Below are the code and all the weights of a small trained network. Each question names an input and a target symbol and asks about switching units off, where a switched-off unit gives its printed mean instead of its output.

import numpy as np


def w(rows, s, z=0):
    codes = np.array(rows[::2]) - 128.0
    scale = np.full(codes.shape[1], s)
    scale[-1] = z or s
    return codes * scale


def norm(h):
    return h / np.sqrt((h * h).mean(-1, keepdims=True) + 1e-5)


def f(y):
    return np.maximum(y, 0)


def softmax(a):
    e = np.exp(a - a.max(-1, keepdims=True))
    return e / e.sum(-1, keepdims=True)


def log_softmax(a):
    a = a - a.max(-1, keepdims=True)
    return a - np.log(np.exp(a).sum(-1, keepdims=True))


def net(x, mask):
    ids = ['ΔΛΠΨΩαγηθμξστφ'.index(c) for c in x.split()]
    T = len(ids)
    res = E[ids] + P[:T]
    u = 0
    for l in range(3):
        q, k, v = (norm(res) @ M[l].T for M in (Q, K, V))
        z = softmax(np.where(np.tri(T) > 0, q @ k.T / 4**0.5, -1e9)) @ v
        res = res + np.where(mask[u], z, O[l][:, -1]) @ O[l][:, :-1]
        u += 1
        y = f(norm(res) @ A[l][:, :-1].T + A[l][:, -1])
        res = res + np.where(mask[u : u + 4], y, B[l][:, -1]) @ B[l][:, :-1]
        u += 4
    return log_softmax(norm(res)[-1] @ U[:, :-1].T + U[:, -1])


Q, K, V, O, A, B = {}, {}, {}, {}, {}, {}
E = w([
[113,153,142,95,61,143,112,65,153,177,165],'Δ',
[145,151,135,121,123,95,108,129,110,194,153],'Λ',
[139,96,175,85,75,126,161,96,127,81,111],'Π',
[210,151,162,102,120,96,129,108,104,145,149],'Ψ',
[180,85,136,113,113,77,119,133,142,119,74],'Ω',
[185,119,144,70,74,73,126,89,80,203,131],'α',
[59,112,173,158,82,84,111,155,193,113,154],'γ',
[169,143,156,36,86,66,140,155,99,145,157],'η',
[108,82,190,179,72,114,102,126,130,99,108],'θ',
[76,61,135,113,116,109,81,108,127,86,105],'μ',
[80,150,131,120,154,32,128,173,211,104,151],'ξ',
[160,157,150,111,124,121,200,156,106,173,5],'σ',
[101,160,92,103,73,30,81,127,15,134,130],'τ',
[107,105,61,134,102,164,204,148,53,171,192],'φ',
],0.0025)
P = w([
[166,197,98,114,79,250,72,131,215,133,177],'0',
[158,235,102,33,114,168,125,47,182,124,195],'1',
[191,166,153,170,72,215,37,156,193,153,178],'2',
[144,197,111,63,120,153,136,58,177,112,169],'3',
[192,138,171,178,76,179,56,157,174,148,170],'4',
[132,176,110,82,121,134,151,59,166,108,151],'5',
[184,114,174,187,78,150,72,169,162,148,159],'6',
[127,160,105,98,130,126,167,71,152,108,122],'7',
[169,92,167,202,89,123,83,170,152,159,148],'8',
[109,136,109,125,137,116,179,69,144,109,116],'9',
[157,71,158,209,101,94,105,176,138,159,129],'10',
[101,114,109,147,148,80,195,80,125,111,98],'11',
[172,52,149,225,97,74,119,187,131,164,137],'12',
],0.0023)
Q[0] = w([
[28,210,97,41,249,172,237,36,92,55,206],'L0H1',
[26,212,20,14,211,204,207,21,60,83,61],'L0H1',
[26,200,43,7,247,200,229,35,98,45,175],'L0H1',
[50,134,5,123,199,158,94,224,63,158,48],'L0H1',
],0.0029)
K[0] = w([
[183,208,177,57,158,194,50,75,253,127,137],'L0H1',
[175,224,132,35,118,203,50,69,202,100,191],'L0H1',
[197,212,178,61,130,219,66,80,242,136,170],'L0H1',
[101,155,86,68,109,199,144,185,62,178,221],'L0H1',
],0.0034)
V[0] = w([
[126,106,114,122,87,201,254,184,98,212,225],'L0H1',
[186,168,49,19,87,67,22,138,121,161,174],'L0H1',
[170,146,14,248,41,103,165,113,55,61,160],'L0H1',
[137,152,53,183,49,112,100,83,61,35,220],'L0H1',
],0.0019)
O[0] = w([
[3,137,202,87,169,115,156,105,58,192,233,117],'L0H1',
[123,132,60,141,124,112,201,42,117,133,85,252],'L0H1',
[142,230,203,232,166,144,120,21,67,63,132,105],'L0H1',
[151,255,167,137,147,60,143,41,119,71,135,167],'L0H1',
],0.0025,0.0016)
A[0] = w([
[123,179,1,87,215,60,183,58,55,104,187,2],'L0N1',
[76,210,193,238,110,186,78,156,92,143,202,204],'L0N2',
[66,158,21,207,152,176,173,166,104,159,205,50],'L0N3',
[201,114,84,181,82,199,177,186,120,181,58,48],'L0N4',
],0.0022,0.0011)
B[0] = w([
[142,122,129,140,147,232,69,203,157,117,172,248],'L0N1',
[149,137,151,5,177,93,175,119,136,65,123,233],'L0N2',
[147,57,121,110,177,120,109,3,98,110,158,141],'L0N3',
[47,115,178,117,176,118,72,50,133,119,176,225],'L0N4',
],0.0033,0.0014)
Q[1] = w([
[51,78,28,79,207,184,206,117,185,170,111],'L1H1',
[218,122,248,169,58,55,137,57,167,108,160],'L1H1',
[66,177,50,74,239,199,207,29,148,163,69],'L1H1',
[227,175,254,170,56,59,131,138,178,142,150],'L1H1',
],0.0033)
K[1] = w([
[158,169,132,76,110,187,142,112,254,166,111],'L1H1',
[74,16,143,174,164,34,144,120,54,86,147],'L1H1',
[117,156,168,68,176,223,141,87,206,190,106],'L1H1',
[63,16,122,207,171,62,101,148,42,85,129],'L1H1',
],0.0035)
V[1] = w([
[66,176,144,76,86,5,104,139,36,168,60],'L1H1',
[99,157,147,146,162,158,119,50,88,55,195],'L1H1',
[162,25,239,160,111,173,220,101,112,178,124],'L1H1',
[16,96,113,137,144,185,38,112,126,83,114],'L1H1',
],0.002)
O[1] = w([
[219,134,185,199,32,68,40,43,171,78,99,6],'L1H1',
[87,68,99,125,177,99,41,191,134,188,121,184],'L1H1',
[159,197,4,101,163,168,197,62,219,89,174,139],'L1H1',
[30,201,146,200,164,166,15,147,75,80,168,85],'L1H1',
],0.002,0.0014)
A[1] = w([
[143,135,135,74,111,38,95,132,101,190,202,109],'L1N1',
[45,218,172,121,84,88,114,112,176,43,79,126],'L1N2',
[91,142,139,149,106,172,105,2,75,68,118,150],'L1N3',
[151,129,129,181,61,147,97,124,98,207,155,3],'L1N4',
],0.0026,0.0018)
B[1] = w([
[117,93,116,142,70,193,152,134,120,61,83,238],'L1N1',
[216,143,122,210,122,129,132,69,84,193,200,254],'L1N2',
[105,143,155,48,125,37,47,117,84,142,6,247],'L1N3',
[117,105,156,252,192,153,110,154,172,94,211,141],'L1N4',
],0.0029,0.0014)
Q[2] = w([
[161,12,244,234,55,196,20,198,194,137,182],'L2H1',
[46,158,16,104,214,149,161,102,107,196,68],'L2H1',
[174,6,99,217,16,126,63,202,200,51,129],'L2H1',
[46,235,20,138,252,182,213,153,69,212,104],'L2H1',
],0.003)
K[2] = w([
[24,89,116,212,232,26,208,162,142,205,89],'L2H1',
[215,225,124,32,50,219,94,118,148,187,98],'L2H1',
[136,151,142,222,188,18,146,199,174,179,36],'L2H1',
[145,220,79,71,45,252,101,101,170,157,198],'L2H1',
],0.0031)
V[2] = w([
[149,141,218,149,208,160,203,147,134,176,4],'L2H1',
[100,213,108,84,185,128,129,196,199,182,135],'L2H1',
[114,228,155,168,79,147,164,132,92,215,159],'L2H1',
[92,89,159,115,95,218,157,131,26,100,98],'L2H1',
],0.0023)
O[2] = w([
[141,153,241,46,201,169,89,142,158,235,98,12],'L2H1',
[161,66,125,140,177,5,106,131,127,131,29,137],'L2H1',
[172,143,137,185,181,70,162,191,178,235,154,117],'L2H1',
[52,176,232,191,28,156,154,173,38,149,150,126],'L2H1',
],0.0026,0.0011)
A[2] = w([
[94,85,127,141,150,105,62,253,174,245,207,252],'L2N1',
[164,42,196,173,77,186,53,208,116,83,190,179],'L2N2',
[108,148,148,48,203,103,160,116,47,38,132,136],'L2N3',
[182,198,78,75,134,161,78,88,137,145,142,147],'L2N4',
],0.0026,0.0016)
B[2] = w([
[62,15,246,120,98,125,160,176,7,153,58,200],'L2N1',
[41,193,9,165,203,158,141,201,95,189,88,250],'L2N2',
[59,195,249,178,205,174,169,26,199,60,102,195],'L2N3',
[97,90,191,240,227,89,87,206,115,123,105,231],'L2N4',
],0.0021,0.0024)
U = w([
[42,206,60,50,58,79,66,33,222,235,157,79],'Δ',
[39,34,233,87,194,209,92,235,38,231,43,236],'Λ',
[62,216,255,22,195,130,178,26,48,28,195,226],'Π',
[243,217,147,214,212,222,114,173,221,69,200,171],'Ψ',
[215,29,34,80,159,32,124,136,223,64,29,63],'Ω',
[218,115,35,33,11,180,184,105,40,166,164,164],'α',
[176,71,115,220,52,144,194,58,197,210,230,100],'γ',
[94,201,131,28,31,221,225,207,227,24,209,106],'η',
[224,201,207,217,46,38,23,68,38,140,80,125],'θ',
[66,62,92,64,205,168,11,43,167,37,42,146],'μ',
[63,48,96,164,125,28,205,194,209,80,219,48],'ξ',
[202,189,123,28,202,115,219,96,133,219,41,162],'σ',
[41,206,29,237,38,229,29,197,39,14,92,183],'τ',
[68,44,55,69,223,211,175,47,47,145,228,2],'φ',
],0.0036,0.0023)

Each question gives the input, a string of symbols that net reads in full, and the target symbol t.
The units are the heads (4 rows each of Q, K, V and O) and the neurons (one row each of A and B). Each row of codes is followed by its name. A weight is (code - 128) times the scale printed after its matrix; where a second scale follows, it is the last column's (O, A, B and U).
mask holds one flag per unit, layer by layer, with each layer's heads first. A switched-off unit (its flag False) gives its mean, the last column of its rows in O or B, instead of its output. The means were averaged over made-up inputs and are rounded, as every weight is.
A unit's drop is (log p(t) with every unit on - log p(t) with that unit switched off) / (log p(t) with every unit on - log p(t) with every unit switched off).
The circuit of an input: a set's keep is (log p(t) with only the set's units on - log p(t) with every unit switched off) / (log p(t) with every unit on - log p(t) with every unit switched off). Starting from the 12 units with the biggest drops (on a tie, the unit counted first), units are removed one at a time, each time the one whose removal leaves the highest keep (on an exact tie, the one counted first), for as long as the keep stays at least 0.8.
circuit, biggest first: the units of the circuit, biggest drop first
most important unit: the unit with the biggest drop
top k neurons: the k neurons with the biggest drops, biggest first
top k neurons in layer l: the k neurons of layer l with the biggest drops, biggest first
input Ω Ψ Π θ μ α η, target τ: top 3 neurons -> [L2N2; L0N2; L1N1]
input Π μ ξ ξ Π μ Π θ Λ, target Ψ: most important unit -> L0H1
input η Π μ Λ Δ Π φ σ γ, target Π: circuit, biggest first -> [L0H1; L0N2]
input θ σ μ α σ Ω γ, target Λ: top 2 neurons -> [L2N1; L2N2]
input α Π α Δ Π Ω Δ θ, target θ: circuit, biggest first -> [L1N2; L1N3]
input σ Ω μ Δ μ η Π, target τ: circuit, biggest first -> [L2N2; L2H1]
input μ Δ Λ, target τ: top 2 neurons -> [L1N1; L0N2]
input γ θ μ γ η Π η θ θ, target Ψ: top 4 neurons -> [L0N2; L0N1; L1N2; L2N2]
input Ω Π α Π Ω Ω Π, target μ: circuit, biggest first -> [L0N4; L2H1; L0H1; L1N1]
input γ μ Ψ η Ψ Π Λ Π μ, target τ: circuit, biggest first -> [L2H1; L2N2]
input α σ Ψ θ μ Ω α σ Π Π σ μ Π, target Λ: top 2 neurons -> [L0N4; L2N2]
input τ η Λ, target θ: top 2 neurons -> [L0N2; L1N1]
input Π σ φ Λ Λ, target Π: circuit, biggest first -> [L0N2; L0H1]
input σ Ω μ σ σ Λ Δ, target Λ: top neuron -> [L2N1]
input Π Ψ σ Λ μ α Π η, target η: top 2 neurons in layer 0 -> [L0N1; L0N2]
input μ α Π σ Λ μ Π σ μ τ Π, target θ: circuit, biggest first -> [L0H1; L1H1]
input θ Π Π Ψ Π μ Δ, target τ: circuit, biggest first -> [L2N2; L2H1]
input φ Π Ψ σ Π Π Π σ α Π φ μ Δ, target Π: circuit, biggest first -> [L0H1; L0N2]
input σ Δ α, target Λ: top 2 neurons in layer 1 -> [L1N4; L1N2]
input Π σ Π Ω Ψ Π ξ, target Ω: circuit, biggest first -> [L2H1]
input α ξ Π Δ μ σ Π σ Π Π Π Π μ, target τ: top 2 neurons -> [L2N2; L0N1]
input Π θ Ω ξ Ω Π Π Λ, target Λ: circuit, biggest first -> [L0N1; L2N1]
input σ Δ Π Π Π, target η: top 2 neurons -> [L0N1; L1N2]
input Δ σ μ Π Π γ σ μ ξ μ τ θ σ, target θ: top 2 neurons -> [L0N4; L0N1]
input μ α Δ α μ Ω φ, target Π: circuit, biggest first -> [L0N2; L0H1]
input Δ Π θ Λ Π, target Ψ: top 2 neurons -> [L0N1; L1N1]
input μ σ μ Δ Π, target τ: top 2 neurons -> [L2N2; L0N1]
input σ Δ Ω Δ Δ η τ σ μ Π Π α, target α: top neuron -> [L0N1]
input α θ θ, target Ψ: top 2 neurons in layer 0 -> [L0N2; L0N1]
